Here is a tiny trained network, its code and every weight. The questions are about switching its units off for an input and a target symbol, where a switched-off unit gives its printed mean instead of its output.

import numpy as np


def w(rows, s, z=0):
    codes = np.array(rows[::2]) - 128.0
    scale = np.full(codes.shape[1], s)
    scale[-1] = z or s
    return codes * scale


def norm(h):
    return h / np.sqrt((h * h).mean(-1, keepdims=True) + 1e-5)


def f(y):
    return np.maximum(y, 0)


def softmax(a):
    e = np.exp(a - a.max(-1, keepdims=True))
    return e / e.sum(-1, keepdims=True)


def log_softmax(a):
    a = a - a.max(-1, keepdims=True)
    return a - np.log(np.exp(a).sum(-1, keepdims=True))


def net(x, mask):
    ids = ['Πβγεζητω'.index(c) for c in x.split()]
    T = len(ids)
    res = E[ids] + P[:T]
    r = norm(res)
    for j in range(2):
        rows = slice(3 * j, 3 * j + 3)
        q, k, v = (r @ M[0][rows].T for M in (Q, K, V))
        z = softmax(np.where(np.tri(T) > 0, q @ k.T / 3**0.5, -1e9)) @ v
        o = O[0][rows]
        res = res + np.where(mask[j], z, o[:, -1]) @ o[:, :-1]
    y = f(norm(res) @ A[0][:, :-1].T + A[0][:, -1])
    res = res + np.where(mask[2:10], y, B[0][:, -1]) @ B[0][:, :-1]
    return log_softmax(norm(res)[-1] @ U[:, :-1].T + U[:, -1])


Q, K, V, O, A, B = {}, {}, {}, {}, {}, {}
E = w([
[116,182,112,217,121],'Π',
[101,223,114,183,93],'β',
[109,168,129,255,166],'γ',
[95,199,143,190,131],'ε',
[127,170,41,135,103],'ζ',
[143,113,36,158,182],'η',
[93,184,68,89,109],'τ',
[28,160,151,121,171],'ω',
],0.005)
P = w([
[123,168,112,140,141],'0',
[2,112,50,140,141],'1',
[131,142,118,138,118],'2',
[139,196,100,114,178],'3',
[43,85,85,123,131],'4',
[142,131,128,136,109],'5',
[134,178,109,99,171],'6',
[87,70,109,110,118],'7',
[149,120,139,131,101],'8',
[125,162,114,85,168],'9',
[66,61,110,125,109],'10',
[148,115,146,149,77],'11',
],0.01)
Q[0] = w([
[201,68,153,88,115],'h1',
[108,71,135,128,67],'h1',
[135,155,118,194,88],'h1',
[200,165,164,122,154],'h2',
[125,153,100,54,157],'h2',
[60,190,5,210,131],'h2',
],0.02)
K[0] = w([
[120,211,8,145,144],'h1',
[54,171,129,205,154],'h1',
[88,93,131,169,41],'h1',
[18,118,102,107,163],'h2',
[137,134,141,42,209],'h2',
[210,27,220,77,39],'h2',
],0.016)
V[0] = w([
[102,149,153,91,43],'h1',
[130,111,34,32,185],'h1',
[173,109,43,165,96],'h1',
[80,149,75,87,178],'h2',
[192,93,19,128,103],'h2',
[84,197,132,48,4],'h2',
],0.012)
O[0] = w([
[157,100,104,98,141,105],'h1',
[84,137,214,80,97,94],'h1',
[141,178,112,88,112,237],'h1',
[136,74,79,124,137,160],'h2',
[106,130,74,169,67,251],'h2',
[132,127,133,3,83,251],'h2',
],0.012,0.003)
A[0] = w([
[107,38,167,117,99,92],'n1',
[158,103,119,192,141,165],'n2',
[142,108,195,63,187,116],'n3',
[251,134,132,162,71,142],'n4',
[171,26,74,152,156,70],'n5',
[113,69,135,155,54,75],'n6',
[131,141,141,100,209,132],'n7',
[80,178,134,152,109,1],'n8',
],0.018,0.0064)
B[0] = w([
[212,210,104,94,119,173],'n1',
[110,154,84,65,210,248],'n2',
[25,58,154,185,146,238],'n3',
[7,99,149,200,90,254],'n4',
[250,133,208,84,108,203],'n5',
[145,80,124,231,129,183],'n6',
[197,90,153,165,106,215],'n7',
[88,198,225,164,48,211],'n8',
],0.022,0.005)
U = w([
[111,239,218,146,64,122],'Π',
[29,75,153,5,133,93],'β',
[72,180,100,85,218,135],'γ',
[96,1,199,147,161,109],'ε',
[153,86,38,162,37,54],'ζ',
[144,137,56,201,164,139],'η',
[135,148,54,43,69,164],'τ',
[213,123,170,106,136,251],'ω',
],0.0071,0.003)

Each question gives the input, a string of symbols that net reads in full, and the target symbol t.
The units are the heads (3 rows each of Q, K, V and O) and the neurons (one row each of A and B). Each row of codes is followed by its name. A weight is (code - 128) times the scale printed after its matrix; where a second scale follows, it is the last column's (O, A, B and U).
mask holds one flag per unit, heads first, then neurons. A switched-off unit (its flag False) gives its mean, the last column of its rows in O or B, instead of its output. The means were averaged over made-up inputs and are rounded, as every weight is.
A unit's drop is (log p(t) with every unit on - log p(t) with that unit switched off) / (log p(t) with every unit on - log p(t) with every unit switched off).
The circuit of an input: a set's keep is (log p(t) with only the set's units on - log p(t) with every unit switched off) / (log p(t) with every unit on - log p(t) with every unit switched off). Starting from all 10 units, units are removed one at a time, each time the one whose removal leaves the highest keep (on an exact tie, the one counted first), for as long as the keep stays at least 0.8.
units of the circuit, in order: the units of the circuit, biggest drop first
top k neurons: the k neurons with the biggest drops, biggest first
heads that matter: for each layer, one digit per head in row order, 1 if its drop is at least 0.15 and else 0, layers parted by /
input β ε β Π β τ ζ, target β: heads that matter : 10
input Π Π ε, target ε: units of the circuit, in order : h2, n3, n7
input β Π η γ ω ζ ω Π γ Π ε, target γ: heads that matter : 11
input ζ Π τ ω η, target τ: heads that matter : 01
input ε Π ζ ζ τ Π Π, target β: units of the circuit, in order : h1, h2
input ε Π Π β γ Π β ε β β τ, target β: heads that matter : 01
input ε γ τ Π Π β, target β: heads that matter : 01
input τ ω Π γ Π ζ Π Π, target ζ: units of the circuit, in order : n6, h2, n3
input Π γ ε η ε Π γ, target ω: top 4 neurons : n5, n3, n7, n6
input ω ε Π Π Π ε η Π Π ζ, target τ: units of the circuit, in order : h2, n3, h1, n8
input ε ζ ζ τ η τ ε ε η Π ω, target η: top neuron : n2
input Π ω η Π γ η Π Π η ζ ε, target η: units of the circuit, in order : h2, n2
input γ η Π η ω, target Π: units of the circuit, in order : n1, h1
input τ ζ τ ζ Π ζ Π β β Π ζ, target β: units of the circuit, in order : h2, n8
input Π β Π γ η τ β β ω, target ω: units of the circuit, in order : h1, n5
input ζ ε ζ γ ε β γ, target ω: units of the circuit, in order : h1, n5
input γ γ β ε ε ω β Π, target ω: heads that matter : 10
input η ε ζ β, target τ: heads that matter : 01
input ε ε γ β β ζ, target ζ: units of the circuit, in order : h2, n6
input η Π γ Π, target γ: units of the circuit, in order : n2, h2
input Π Π Π Π Π ε β, target ω: heads that matter : 11
